k446: [6,-32,46,-7]
k997: [45,-36,45,19]
k345: [-88,49,61,49]
k84: [-1,-18,-14,39]
k486: [-32,6,-7,45]
k134: [-9,4,-28,14]
k230: [45,-32,6,-6]
order: [45,-32,6,-7]  k486
order: [-32,-6,6,45]  k230
order: [-88,49,49,61]  k345
order: [-32,-7,6,45]  k486

k551: [-18,-19,4,-2,-2,-14,3,-10,-8,27,-3,6,-5,-4,8,5,-11,-2,8,10,0,-7,-9]
k316: [-6,4,5,-9,5,-4,1,-2,8,2,-13,-14,20,-3,3,0,3,5,1,-13,5,-14,-1]
k211: [0,1,8,9,-7,5,2,-11,-1,11,-8,1,23,3,2,0,-4,3,-8,-7,-7,5,-8]
k563: [-2,4,5,-7,-5,14,-3,-15,-7,-6,-8,4,10,-2,-5,4,-3,3,3,-8,-1,8,3]
k801: [9,-1,44,-14,-3,-8,-2,-6,-3,5,-5,3,2,5,2,-11,16,6,-7,-12,-4,0,-4]
k226: [-1,2,-8,-6,11,-10,0,9,9,-3,-12,1,-38,12,-1,-10,4,76,1,0,-5,0,-5]
k296: [4,-1,-3,1,-6,-4,-5,-1,-9,-11,-14,10,25,-2,3,-8,2,33,-8,-6,2,-1,4]
k964: [4,0,0,2,3,6,2,0,-3,-9,-2,-3,1,-23,10,15,11,-27,6,3,1,-10,0]
k11: [-1,-3,-12,-6,5,-8,-11,-4,9,-4,2,16,5,-4,-7,2,44,6,3,0,-2,-14,-3]
k814: [14,3,4,-2,3,4,-7,-2,-15,10,-5,-6,8,4,-3,5,-2,-8,-5,-3,-7,-8,3]
k40: [-5,-3,3,-8,-4,2,0,-11,-4,9,-7,5,44,6,-2,-12,-1,16,5,-14,-4,-3,2]
k585: [7,-12,-1,7,0,16,11,1,2,-11,24,-4,44,3,-4,3,5,-22,-10,9,-4,-2,-5]
order: [-3,-14,-2,0,3,6,44,2,-7,-4,5,16,2,-4,9,-4,-11,-8,5,-6,-12,-3,-1]  k11
order: [-14,9,-4,-3,-11,-4,-1,3,-12,5,-3,5,-2,-8,44,2,-6,-4,6,-7,2,0,16]  k11
order: [-11,-8,-8,-8,-7,-7,-7,-4,-1,0,0,1,1,2,2,3,3,5,5,8,9,11,23]  k211
order: [-9,-18,-19,4,-2,-2,-14,3,-10,-8,27,-3,6,-5,-4,8,5,-11,-2,8,10,0,-7]  k551
order: [-14,-12,-11,-8,-7,-5,-4,-4,-4,-3,-3,-2,-1,0,2,2,3,5,5,6,9,16,44]  k40
order: [-2,-14,-3,-1,-3,-12,-6,5,-8,-11,-4,9,-4,2,16,5,-4,-7,2,44,6,3,0]  k11
order: [-1,8,3,-2,4,5,-7,-5,14,-3,-15,-7,-6,-8,4,10,-2,-5,4,-3,3,3,-8]  k563

k609: [-42,57,88,29,-48,-61,-75,-2,-31,27,-39,85]
k253: [67,-39,-38,-44,17,-26,-74,52,-70,41,24,-67]
k802: [-70,-38,-74,-39,17,24,52,-26,41,67,-67,-45]
k202: [-48,57,-75,-42,85,-40,-2,88,-31,27,-61,29]
order: [-75,-61,-48,-42,-39,-31,-2,27,29,57,85,88]  k609
order: [-48,-39,-75,88,57,29,-31,27,-42,85,-2,-61]  k609
order: [29,-48,57,-75,-42,85,-40,-2,88,-31,27,-61]  k202
order: [88,-31,27,-61,29,-48,57,-75,-42,85,-40,-2]  k202
order: [17,-74,-44,-26,52,-39,24,-70,-67,67,41,-38]  k253

k780: [-5,84,12,11,12,32,49,25,54,17,-5]
k534: [10,34,11,13,17,15,46,28,41,25,1]
k972: [13,50,21,9,14,15,54,30,52,19,8]
k753: [18,16,7,16,13,-1,51,28,47,19,4]
k872: [13,11,8,21,22,8,63,39,56,32,5]
k383: [10,36,3,14,14,7,60,30,55,19,6]
k37: [61,61,28,19,-2,21,32,10,9,39,22]
k141: [6,28,8,13,8,5,36,18,35,14,-2]
k611: [19,32,9,21,22,10,61,39,60,28,-2]
k869: [3,33,3,2,12,7,32,19,32,17,-8]
k145: [7,5,7,16,16,-3,31,23,27,22,-6]
k765: [26,8,15,28,19,-1,49,34,36,27,10]
order: [22,60,61,32,19,10,28,-2,9,39,21]  k611
order: [6,19,55,30,60,7,14,14,3,36,10]  k383

k3: [-18,5,4,-12,22,0,-23,-53,-43,7,17,-29,36,-8,-19,12,-39,-1,-9,40]
k356: [-19,1,-18,-3,0,21,-3,-42,-34,23,47,-27,31,-7,-19,2,-40,-14,-30,17]
k172: [12,-37,-19,2,12,-3,2,-60,-9,21,40,3,26,-6,2,-64,72,0,-37,-6]
k66: [-18,5,4,-12,22,-4,-23,-53,-43,-1,17,-29,36,-8,-19,12,-39,-1,-9,40]
k791: [-6,2,21,2,26,0,-64,-60,-37,-9,12,3,40,-6,-19,13,-37,-3,2,72]
order: [-53,-43,-39,-29,-23,-19,-18,-12,-9,-8,-4,-1,-1,4,5,12,17,22,36,40]  k66
order: [-53,-43,-39,-29,-23,-19,-18,-12,-9,-8,-1,0,4,5,7,12,17,22,36,40]  k3
order: [-3,2,72,-6,2,21,2,26,0,-64,-60,-37,-9,12,3,40,-6,-19,13,-37]  k791

k343: [0,-2,-3,-4,-9,2,-8,-2,3,9,-1,8,1,12,9,2,-15,12,-17,28,-11,-15,-10,-1,0,16,-4,-23,12,19,7,0]
k191: [-28,-5,11,28,-36,44,-24,5,-4,-13,0,-1,-12,-3,45,19,-15,14,4,-15,11,-34,-31,-4,7,10,-9,-15,-2,-37,7,40]
k603: [12,0,9,12,2,-17,-15,-2,2,-1,-2,9,28,7,19,8,-11,-10,-23,16,-4,1,-15,3,0,-3,12,-4,-8,0,0,-9]
k934: [7,12,8,-1,18,-12,-3,7,11,8,15,-23,-11,-8,-11,-11,4,1,7,-22,-1,18,-2,13,0,9,6,-7,0,-6,-6,-15]
k656: [12,0,-15,-11,12,-15,12,0,1,-1,0,2,3,3,-17,-4,7,-8,-10,9,-2,19,16,-2,-9,-4,9,8,-3,28,-1,-23]
k856: [2,5,14,-2,2,-4,-1,-3,1,12,0,-4,2,-2,-4,-5,-5,6,13,-8,-3,-8,-6,5,9,-2,-8,-4,8,-22,-6,11]
k709: [12,7,13,-12,18,-22,7,-6,4,18,0,-1,9,-2,-23,-15,0,-1,15,-6,-11,6,6,8,8,-8,-7,1,11,-11,-11,-3]
k502: [7,7,17,-6,8,-13,1,-5,3,19,2,-4,2,-2,-13,-8,-4,4,18,-9,-5,-5,-1,9,9,-5,-9,-4,11,-21,-10,11]
k98: [12,0,-15,-11,12,-15,12,0,1,-1,0,2,3,3,-17,-4,7,-8,-10,9,-3,19,17,-5,-9,-2,9,9,-5,29,0,-25]
k554: [12,0,6,-11,12,-15,12,0,1,-1,0,2,3,3,-17,-12,7,-8,-10,9,-2,19,16,-2,-9,-4,9,8,-3,28,-7,-23]
order: [-3,-11,-11,11,1,-7,-8,8,8,6,6,-11,-6,15,-1,0,-15,-23,-2,9,-1,0,18,4,-6,7,-22,18,-12,13,7,12]  k709
order: [-2,3,16,-15,-8,0,-3,2,-17,28,-2,-1,0,-4,19,9,8,3,12,-9,0,12,-11,-4,1,-23,7,12,-15,9,-1,-10]  k656
order: [16,-4,-23,12,19,7,0,0,-2,-3,-4,-9,2,-8,-2,3,9,-1,8,1,12,9,2,-15,12,-17,28,-11,-15,-10,-1,0]  k343
order: [6,8,8,-8,-7,1,11,-11,-11,-3,12,7,13,-12,18,-22,7,-6,4,18,0,-1,9,-2,-23,-15,0,-1,15,-6,-11,6]  k709

k897: [-42,9,42,-1,18,-28,-13,22,9,-15,0,-32,-30,-58,-21,10,19,3,33,-16,-31,3,-33,6,-7]
k436: [42,-42,-13,-33,10,-58,-21,-30,-28,9,-7,9,-31,6,3,0,-17,18,33,3,-32,22,19,-15,-1]
k962: [-15,-33,4,2,18,-30,22,-42,-32,-31,42,-58,0,33,10,6,9,9,-7,19,-1,-21,-13,-17,-28]
k767: [10,0,-13,-17,-21,-32,9,22,18,19,9,-28,4,-1,6,-42,-15,-7,3,-58,33,-33,-31,42,-30]
k167: [20,10,-17,-2,-25,-3,32,20,44,-17,35,-1,-16,3,18,9,50,27,12,-11,38,17,-5,-5,-11]
k717: [-15,-36,18,24,28,-34,-66,35,-18,26,-29,19,15,-9,9,15,-25,-13,3,-2,-31,-28,-2,-8,1]
order: [-30,42,-31,-33,33,-58,3,-7,-15,-42,6,-1,4,-28,9,19,18,22,9,-32,-21,-17,-13,0,10]  k767
order: [-32,9,22,18,19,9,-28,4,-1,6,-42,-15,-7,3,-58,33,-33,-31,42,-30,10,0,-13,-17,-21]  k767
order: [-33,-15,-13,22,6,42,10,0,-58,9,18,-30,3,-28,33,-21,9,-42,-17,-1,3,-32,19,-31,-7]  k436
order: [-1,-15,19,22,-32,3,33,18,-17,0,3,6,-31,9,-7,9,-28,-30,-21,-58,10,-33,-13,-42,42]  k436
order: [22,19,-15,-1,42,-42,-13,-33,10,-58,-21,-30,-28,9,-7,9,-31,6,3,0,-17,18,33,3,-32]  k436
order: [0,-7,-21,42,9,-15,-28,22,-17,9,10,6,-13,-42,-33,4,-32,-31,3,-1,-30,19,33,-58,18]  k767

k537: [-2,13,0,-10,-4,-27,12,-15,9,7,-26,4,-7]
k916: [-1,9,-2,-7,-15,12,-10,7,4,-4,13,-27,-26]
k692: [5,8,-33,1,-11,5,-17,1,1,3,-11,25,16]
k977: [2,-8,8,-6,5,0,-1,12,30,-17,19,1,2]
k527: [-11,-17,5,-11,8,3,16,1,25,-33,6,1,1]
order: [16,25,-11,3,1,1,-17,5,-11,1,-33,8,5]  k692
order: [-26,-1,9,-2,-7,-15,12,-10,7,4,-4,13,-27]  k916
order: [-33,-17,-11,-11,1,1,1,3,5,6,8,16,25]  k527
order: [8,2,-6,12,0,-17,19,-8,-1,2,1,5,30]  k977
order: [-17,19,1,2,2,-8,8,-6,5,0,-1,12,30]  k977
order: [-26,-27,13,-4,4,7,-10,12,-15,-7,-2,9,-1]  k916
order: [1,2,2,-8,8,-6,5,0,-1,12,30,-17,19]  k977

k373: [-18,-80,-39,-57]
k948: [-57,-19,-80,-39]
k317: [-39,-18,-58,-80]
order: [-39,-80,-18,-57]  k373
order: [-57,-39,-80,-18]  k373
order: [-19,-80,-39,-57]  k948

k639: [-1,-1,-1,2,-6,-5,0,-5,0,5,1,-3,3,-2,-4,-1,1,-1,-11,2,1,4,0,-1,-1,-6,-2,1,-3,1]
k231: [1,3,-2,-5,-5,1,-2,-2,1,0,-4,0,-2,0,2,3,4,-2,36,0,0,0,-4,-1,-2,0,5,-2,0,1]
k342: [0,-2,2,-2,-2,-3,-2,0,0,1,2,1,2,0,2,-1,-1,2,14,1,0,2,-1,-1,0,-3,-3,3,-3,3]
k122: [0,-3,-2,4,5,1,-3,-3,-2,-2,-2,-6,-1,2,-6,-2,-2,-2,-25,-1,1,-2,6,3,2,-3,-2,-2,5,-7]
k9: [2,-2,0,-3,6,2,-3,4,-1,-5,1,1,-3,2,4,0,-3,0,21,-2,0,-2,2,1,3,1,0,0,3,0]
k749: [-2,0,2,4,2,-1,1,2,-1,2,6,4,4,-2,-1,-2,-2,2,-26,1,0,0,1,-1,0,4,-5,-2,-4,2]
k423: [6,2,4,4,-1,1,1,4,-5,2,-2,-2,2,0,-2,-1,0,-26,1,2,-1,-2,-2,-4,-1,2,-1,2,0,4]
k170: [3,0,1,-8,-1,2,-1,4,-3,-3,-2,3,-5,2,9,3,1,1,62,-1,-1,-1,-5,-1,0,1,3,0,1,4]
k781: [-1,0,-1,1,-5,-5,0,-4,0,4,-3,-4,4,-1,-4,-1,1,-1,-6,3,0,3,-1,-1,-1,-8,-1,1,-3,1]
k323: [-2,-3,-3,9,7,2,1,-5,0,-1,6,-4,4,0,-10,-4,-3,-3,-65,-3,1,-2,10,4,1,4,-3,0,4,-9]
k858: [-4,-3,3,4,-3,-4,3,-2,0,7,9,4,6,-5,-2,-2,-2,3,-29,2,0,4,0,-2,-2,2,-8,1,-7,4]
order: [2,1,4,-1,2,1,0,0,-26,0,-2,6,2,4,-4,2,4,-1,-2,-2,-2,-1,0,-2,-5,1,-1,2,2,4]  k749
order: [1,-1,0,-1,1,-5,-5,0,-4,0,4,-3,-4,4,-1,-4,-1,1,-1,-6,3,0,3,-1,-1,-1,-8,-1,1,-3]  k781

